Each row has a class, written as a number after it.
[  18   65  -36   21   56  -15  -47  -40  -15  -34  -39   96   19   29
   89   91   23 -117   20  -75  -31  118  165  146   24   80  -37    6
  -67   54  -63   -4   83  -41  -13  -42 -101] | 8
[-401 -463  172    7  249  -25  197   25  131  236  103  -90   85  -37
  -57   44 -192  469   18  529   28 -346 -374 -450  174  -66  429    0
  229  181  -56  -44   22  312  -84 -162 -255] | 2
[ 326   63   15  217   32   33  -62 -163 -175    6 -164  128 -140  190
  166 -150  274 -311   53  176 -122  255   21  268    7  -30 -300 -413
 -122    2  163  -91  -24    5  -34  -20  192] | 6
[ -66 -145   -4    0  279 -123   70 -197 -144  312  396  -79 -127  -37
  -35  -34  -12  147  156  296 -232 -359  135 -257  195  212  119 -116
  179  133  -13 -160  103   52 -153 -172    6] | 9
[-161 -157   44  -47  208    6   67    6   12  155  110   19   44   45
   51  143 -117  218  110  111  -34 -141   -9 -139   67   40  246   43
  111   98  -82  -19   97  114    7 -130 -216] | 10
[   9  -89  192   16  321  -82  152 -269  -41  256  131  123  -51   49
  220  177 -124  168  330  -23   24 -130  268 -157  274  372  114 -225
   21  284   -3 -339  331 -141  121 -366 -408] | 1
[-124  -93   32  -52  302  -99  122 -196  -68  257  309   27  -27  -98
   87  144 -132  219  248    5  -92 -234  261 -206  207  295  138  -77
  142  155  -57 -198  232  -12   -3 -272 -267] | 0
[ -48 -187   88  143 -103  117   16  122   81 -178 -395   48  108   81
   54 -116   73  -46 -222  349  152  266 -436   57  -92 -350  -31    3
  -88  -89   12  143 -261  248  -17  129   20] | 0
[  -3 -181   62  168 -122   41 -221  401  312 -371 -707  178  356  182
  199   28   65 -295 -278  223  283  537 -665  138 -138 -412   77  287
 -193   99  -94  363 -180  226   37  218  -85] | 4
[ 265   46  -56  117   91 -193 -187 -112  -17  -43  -30  149    2    6
  163  -36  211 -391  163  -34  -95   94   97   56   49  144 -116   50
    5  116   77  -45   61   65 -104  -84  120] | 5
[ 127  256 -205  -63  297 -190 -171 -373 -337  304  532  -25 -276  -65
   99   91   61 -159  280 -231 -407 -296  752 -113  231  582 -105 -164
  206  -27  -30 -272  344 -328 -145 -260   26] | 6
[   9  -28 -123   36 -167   17 -181  200   93 -278 -262   18  170   40
  -41  -74  148 -308 -220   95   48  202 -264   61  -86 -244  -43  253
  -44 -123   25  255 -209  171  -49  183  234] | 6
[ 238   38   19  183 -128   51 -227  177  136 -299 -597  201  154  224
  202  -62  214 -417 -146   50  128  511 -366  259 -151 -287 -159   24
 -184    6   32  194 -162  140   23  174   74] | 7
[ -73 -148   99   36  373 -148   73 -199  -13  276  206   94  -22  -31
  158  142 -131  165  217   94  -81 -160  190 -268  245  291  178  -47
   99  235  -42 -249  252   47  -41 -317 -352] | 10
[-226 -200  -84   91 -225  223  -76  424  193 -337 -348  -80  251   15
 -164 -103   62    4 -471  426  119  270 -763   63 -149 -632  130  266
  -69 -234  -60  493 -416  448 -108  401  214] | 1
[ 106 -187  193  183  407 -152   65 -273  -90  303   71  146 -108   34
  249  -15   35   67  280  350 -100  -83   15 -194  310  279   37 -382
   38  265   48 -324  225   10 -127 -368 -236] | 10
[-235    4 -121 -246  138  -22   82  -52  -88  201  450 -147  -64  -96
 -118  106 -146  267   57  -95 -143 -359  285 -202  119  198  218  124
  213  -92 -186  -31   87 -130  -79  -97  -68] | 5
[-200 -392  122   99  -89   55  -60  412  358 -295 -465   47  400   39
   28   35  -33   15 -208  425  367  269 -778 -223 -106 -444  296  384
  -26   49  -76  283 -188  407   31  124 -121] | 4
[-102 -163   80  -29  417 -178  120 -236   14  345  364   80  -36  -59
  130  194 -173  260  372  -13 -120 -351  297 -283  313  411  275  -65
  157  311  -38 -250  344   27    4 -380 -402] | 10
[-252 -181   56  -66   23  108  101  172  143   -1  -29  -24   84   50
  -67   70 -138  314  -54  139   71  -46 -196 -120  -19 -145  273   81
   23  -21 -102   92  -11  158   21    1 -203] | 10
[ -50  -41   32   60  -49   86   27  145  123 -125 -258  120  107  129
   81   28  -19   12 -153   65   64  246 -180  179  -82 -185    6  -12
 -131    4  -67  170 -140   83   35   96 -144] | 2
[ 334  133   -6  107  183 -185 -253 -170  -70    1 -174  180   -4   83
  302   45  218 -510  180 -119  -55  203  199   33   81  264 -141    0
   -9  111   28 -173  169  -85  -82 -174   19] | 0
[ 236  107 -100  203   47  -22 -170  -54 -146  -18  -95  105  -94  125
  105 -145  250 -350  -74  133 -235  223  -28  293  -18  -45 -275 -241
 -105   14   90   62  -73   45 -124  115  228] | 8
[ -81 -101   30   13  129  -29   41  -57   -5   77   72   47   31  -34
   69   46  -50   95   64  127  -12  -37   -8 -123  136   74   75   -3
   16   40  -77  -31   32   42  -75 -125 -175] | 0
[  45 -123   40  135  -76   37 -183  232  207 -295 -606  158  295  182
  159   -9  115 -291 -172  202  200  455 -511  100  -84 -337    7  196
 -155  103  -14  239 -162  238   30  172   15] | 5
[-295 -306  176   -9   49  110  148  210  265  -40 -238   68  204  109
   17  103 -204  329 -121  229  213   78 -430 -139   33 -260  328  106
  -52  101 -115   94  -57  256   71  -14 -371] | 8
[ 279  134 -109   66  215 -209 -302 -257 -194  141   91   88  -84   68
  222   -9  239 -427  210  -17 -211  -36  311 -173  244  375 -116 -115
  138   76   56 -210  189 -191 -120 -194  121] | 0
[ 271  194 -249   60  -19  -12 -180 -218 -313   68  314  -80 -242   11
  -58 -187  285 -328   13   93 -368  -74  267   75   50  131 -274 -208
   68 -233   69  -11  -47  -63 -230   41  470] | 6
[-132 -153   97   18  197    1   73  -19   28  129   24   54   35   39
  109   93  -86  199   53  161   11  -41  -42 -143  135   90  166  -79
   38  110 -126  -73   99   -1    9 -153 -310] | 3
[ -60  -95 -139   27  123  -27  -14 -112 -165  136  301 -118  -77  -51
  -70 -103   87   34    3  357 -298 -228  -30 -117   91   13    9 -128
  180  -50   25   64  -81  157 -204   20  240] | 4
[ 211  -78   98  132  258 -194 -160 -174   11   64 -146  163   64   41
  312   47  149 -319  212  151   53  107   32 -164  221  225    2   -9
   46  185  -28 -209  163  -23  -91 -256 -119] | 1
[ -14 -195   20  147  192 -110    3  -90  -96  173  303   -7  -78  -18
  -60  -71   42   80   53  376 -212 -203  -80 -167   67   42   53  -68
   93  191   57  -40   27  247 -148  -62   82] | 7
[ 170  -84   95  103  232 -194 -129 -105   49   48 -120  172   66   58
  249   82   95 -250  236   59   29   58   51 -122  140  214   58   40
   16  247    3 -162  194   15  -34 -230 -157] | 3
[-231  -76  -37  -45 -214  215   19  314  128 -240 -242  -31  165   56
 -110   52  -81   98 -308   57  143  190 -351  132 -199 -397  114  277
  -93 -176 -136  328 -225  184   27  240  -42] | 6
[-335 -360  150  -25  327 -139  186    3  154  264  314   33   61 -108
   -5  162 -272  472  176  229   -1 -371  -58 -401  207  159  429  101
  167  274  -90  -77  174  203  -58 -272 -430] | 2
[-420 -387  196  -42   40  119  248  256  282  -10 -139   24  225   54
  -49  166 -309  486  -94  259  238  -64 -431 -146  -56 -292  410  220
  -26  137 -147  156  -73  294   96   -9 -399] | 2
[ 147   98 -199   74    6  -26 -171 -148 -263   89  254 -104 -201    0
  -89 -167  210 -227  -51  174 -323 -112  174  -23   37   87 -201 -124
   76 -184   46   24  -58  -31 -204   79  373] | 9
[ -49 -122   62   46  136    3    7  -21   78   72  -26   73   51   92
   87   91  -69   96   93   83    0   -4  -39 -112   94   67  128  -74
   -3  113  -42  -27  119   59   58 -130 -224] | 6
[ 344  268 -146  123  270 -186 -103 -448 -416  340  468   18 -368  -17
  109 -148  262 -289  278  -26 -478 -202  580   41  222  489 -323 -506
  132   -2  166 -334  209 -288 -183 -207  234] | 4
[ 215  232 -151   44  136 -110 -128 -257 -259  171  336   88 -220   42
   70   44  119 -199  221 -266 -329  -98  553  144   83  314 -191 -171
   21   76   69 -144  238 -123  -39 -120   75] | 10
[ -55 -256   93  121  -77   19  -98  315  318 -311 -538  138  364  118
  114   42   20 -159 -169  265  290  371 -588  -29  -98 -347  162  296
 -112  144  -34  226 -126  312   84   99 -108] | 4
[ 114  -53  -23  125   86 -131 -232  120   81 -117 -262  152  171  106
  212   63  112 -327    8   99    6  232 -188  -11   13  -27   19  117
  -16  154    0   91   35  101   11    9   -5] | 10
[ 244  -18   96  276  -44   69  -61  -39  -52 -129 -446  170  -36  187
  217 -155  236 -299  -90  241   66  429 -199  298  -31 -168 -300 -358
 -210   -7  129  -19  -96   19    6   24   60] | 6
[  59 -252  198  188   78  -49  -41  124  221 -144 -459  197  246  206
  278   60   51 -154   54  302  231  316 -372  -58   20 -121   94  -33
 -101  256    8  -21   42  141  189  -85 -234] | 1
[  43  138 -106  -22 -228  204  -75  136   34 -231 -304   39   43  118
    4  -19   80 -139 -257 -108   42  330  -61  361 -181 -274 -131   69
 -171 -231  -77  271 -206    0  -30  232   79] | 9
[-380 -367  143  -20  -62  205  149  354  309 -182 -373   27  299  110
    0   91 -200  363 -241  395  280  208 -638  -14 -109 -457  312  157
 -106   35 -221  306 -196  299   60  113 -299] | 8
[-133 -119  136   81  -59  156   69  241  198 -177 -428  104  165  142
   82   26  -44  112 -175  122  235  345 -405   79  -90 -320   94  -55
 -113  -19  -16  106  -78  127  149   85 -249] | 7
[-214 -361  129   50   65   82  153   89   95   55    4  -55  102   12
  -96  -38  -73  279 -104  495   68 -100 -448 -245   37 -256  252   57
   73   66  -21   79 -130  347  -80   26  -55] | 7
[ 353  304 -301   95 -250  123 -236  -72 -279 -196  -46  -44 -189   96
  -44 -272  373 -479 -219   61 -294  294   68  398 -110 -146 -461 -256
 -118 -375   76  172 -213  -90 -184  238  592] | 3
[ 350  208  -98  133   -5 -123 -242  -78 -107 -120 -174  164  -22   62
  181  -79  309 -541   62  -94  -93  284  111  264  -16   30 -295  -37
  -97   50  104   10   -3  -17  -96   35  247] | 9
[ 355  164 -150  116  -25 -125 -319   -3  -92 -143 -103  118  -47   75
  130  -75  305 -539   24  -65 -140  243   81  176  -15   78 -232   -3
  -62   -1   26   48   46  -51 -109   28  290] | 3
[-141  -51   64  -87  291 -105   74 -137  -23  241  253   -1  -52  -75
   64  153 -120  196  186  -41  -62 -244  260 -213  142  280  200   22
  176   83  -97 -173  193  -57  -89 -242 -286] | 7
[ -24 -247  152  213  171  -25   20  -76   52   85 -188   83   45   99
  154  -50   17   21  -67  443    1   97 -298 -157  128  -87   53 -155
    7  149   52  -60  -50  204  -56  -77 -152] | 1
[-108  -34  -77  -39  180  -36  -20 -104  -61  157  218  -24  -33  -13
   10   86  -79   82   65   32 -171 -182  191 -140  123  162  110   24
  116   33  -66  -48  124    9  -57 -100 -108] | 6
[  28  -85  -12  130 -117  176  -59  139   15 -154 -341   14   79  176
   29 -122  121 -148 -255  300   32  273 -399  166  -63 -305  -77  -84
 -132 -135   -8  203 -220  129  -32  180  131] | 4
[ 206   92  -63  115  212 -197 -225 -151 -123  100   49   93  -36  -15
  184  -10  214 -361  162   -2 -168   16  135  -67  193  250  -78  -56
   93  152   76 -136  177  -82 -138 -102   66] | 4
[   9 -214  112   36  390 -254  -72 -176   57  238  128   75   61  -11
  217  135  -43  -42  306  148  -27 -206   76 -451  292  349  235   63
  196  274  -26 -267  296   45  -37 -361 -257] | 1
[-286 -152  -89  -77 -112  147   78  224  120 -119    7  -80  128    2
 -173  -29  -89  260 -231  210    5   -8 -293  -38  -68 -295  176  146
   23 -165 -136  268 -216  202  -29  154  -11] | 5
[  -4  -21   73   43   60   64   58  -70   16   23 -123  104    6   65
   74   61  -38   48   -1  -47   49   89   25   98    5  -16    1    0
  -80   38  -33  -28    4   33   -2  -57 -191] | 5
[ -65 -297  122   35  232 -171  -60   44  158   31  -87   68  190   -3
  176   96  -38    3  169  296  134  -39 -240 -360  152   64  248  117
  131  213  -57  -70  124  159   -6 -211 -181] | 7
[-147 -396  169   93  149  -83    8  176  250  -60 -233  113  280   56
  116   55  -44   74    6  408  205   48 -482 -295   84 -138  290  180
   40  238  -28   48  -35  328   24 -102 -212] | 2
[ -28  -27  -37   45   93  -52   -3  -31  -17   57  164   69  -26  -21
   20   69  -23   56   65  -10 -104  -31  112   75   31   75   12  -34
   -5  116  -31   28   76   41  -11  -43  -90] | 8
[ 132  -98   33   77  308 -235 -108 -204  -28  136   77   92   49    7
  222   51  109 -215  270  196  -92  -76  101 -293  211  282   71   -4
  139  186   13 -199  159   51  -97 -262  -72] | 10
[-214 -209  150   50   16  170   90  187  202 -101 -434   91  208  139
  109   90  -75  192 -183  205  240  256 -411   70   -2 -264  171   26
 -114   69 -177  128  -85  136   54   35 -373] | 9
[ 164  -65   67  172 -139  -10 -194  196  204 -353 -617  185  217  120
  219  -63  212 -398 -118  118  262  499 -394  131  -73 -248  -91   77
 -163    1   18  150 -122  120   47   76   -3] | 3
[ -67 -316  270  223 -138  111  -23  410  431 -379 -881  215  373  216
  205  -64   11  -39 -395  391  483  642 -899    4 -116 -542  109   90
 -213   97  -19  246 -298  262  125  180 -294] | 7
[ 174   88 -114  104 -342  265 -139  149  -23 -318 -448   -8    7  218
  -63 -186  212 -302 -373  126   14  401 -293  406 -250 -438 -263  -18
 -246 -275   40  322 -345  115  -36  359  356] | 9
[ 126  -85   78   96  130 -108 -152  -18   93  -71 -291  136  127   61
  234   53  115 -291   73  113  122  195  -98  -99   68   41   45  103
    6   92  -11  -82   65   66  -41 -137  -84] | 6
[ 206  346 -248  -52  -41   19 -184 -162 -325   45  267  -43 -237   42
  -17  -16  165 -291   16 -268 -296  -27  514  224  -18  211 -263  -97
    9 -222  -32  -32   70 -267  -97   23  263] | 6
[-329 -393  251   58   49  167  194  289  347  -75 -423  110  268  172
   71  108 -244  391 -166  303  308  162 -579  -96  -15 -341  348   70
  -98  148 -114  134  -90  285  171   11 -498] | 7
[ 194  -76   43  206   61   26  -44 -134  -73   32 -147   86  -83  113
  107 -139  184 -175  -33  267  -79  163 -126   88   88  -50 -137 -247
  -79   38   73  -61  -20  101  -99  -35   64] | 3
[-254 -271  114   38   94   34   59  156  167   -1 -138   58  160   83
   43  105 -177  251  -72  232  118   22 -285 -169    5 -147  269  120
   14  113  -86  111  -18  191   64  -26 -328] | 5
[  25   76  -82   37 -110   66  -40   87  -16 -127  -62   46  -22   64
   -7  -13   63  -63  -63  -65  -59  152   33  231 -106 -149  -94  -53
 -106  -63   32  155  -57   79   32  131   73] | 10
[ 272  197 -223   54  -53  -89 -310   -5 -128 -115   11   34  -24   31
   71  -72  278 -495  -34  -63 -183  175   76   66   -7   63 -192   40
   51 -131   40   73   -8  -56 -133   69  347] | 4
[ 102  -51   72  120  -93   81 -111  180  196 -264 -635  165  220  198
  184  -36  132 -295 -181   98  211  453 -442  185  -20 -306  -42   59
 -204   26    4  145 -156  130   27  142  -29] | 2
[-440 -336  165 -106  -18  187  205  328  339 -130 -391   -2  351   91
   24  169 -234  410 -174  238  358  146 -521 -133  -38 -342  386  166
   -5   35 -185  218 -127  201  180   51 -418] | 9
[-237 -374  195  123   58   45  150  188  184  -32 -230   25  157   59
   22  -35  -54  241 -100  504  171   81 -576 -129   -9 -294  218  -36
  -17  115  -42  109 -127  286  -21   13 -178] | 5
[  20 -217  125  145  330 -166   32 -196 -109  255  217   42  -98   -8
  137    7   22   63  202  415 -134 -161    8 -247  187  205   79 -210
  116  216    2 -202  160   69 -151 -253 -100] | 7
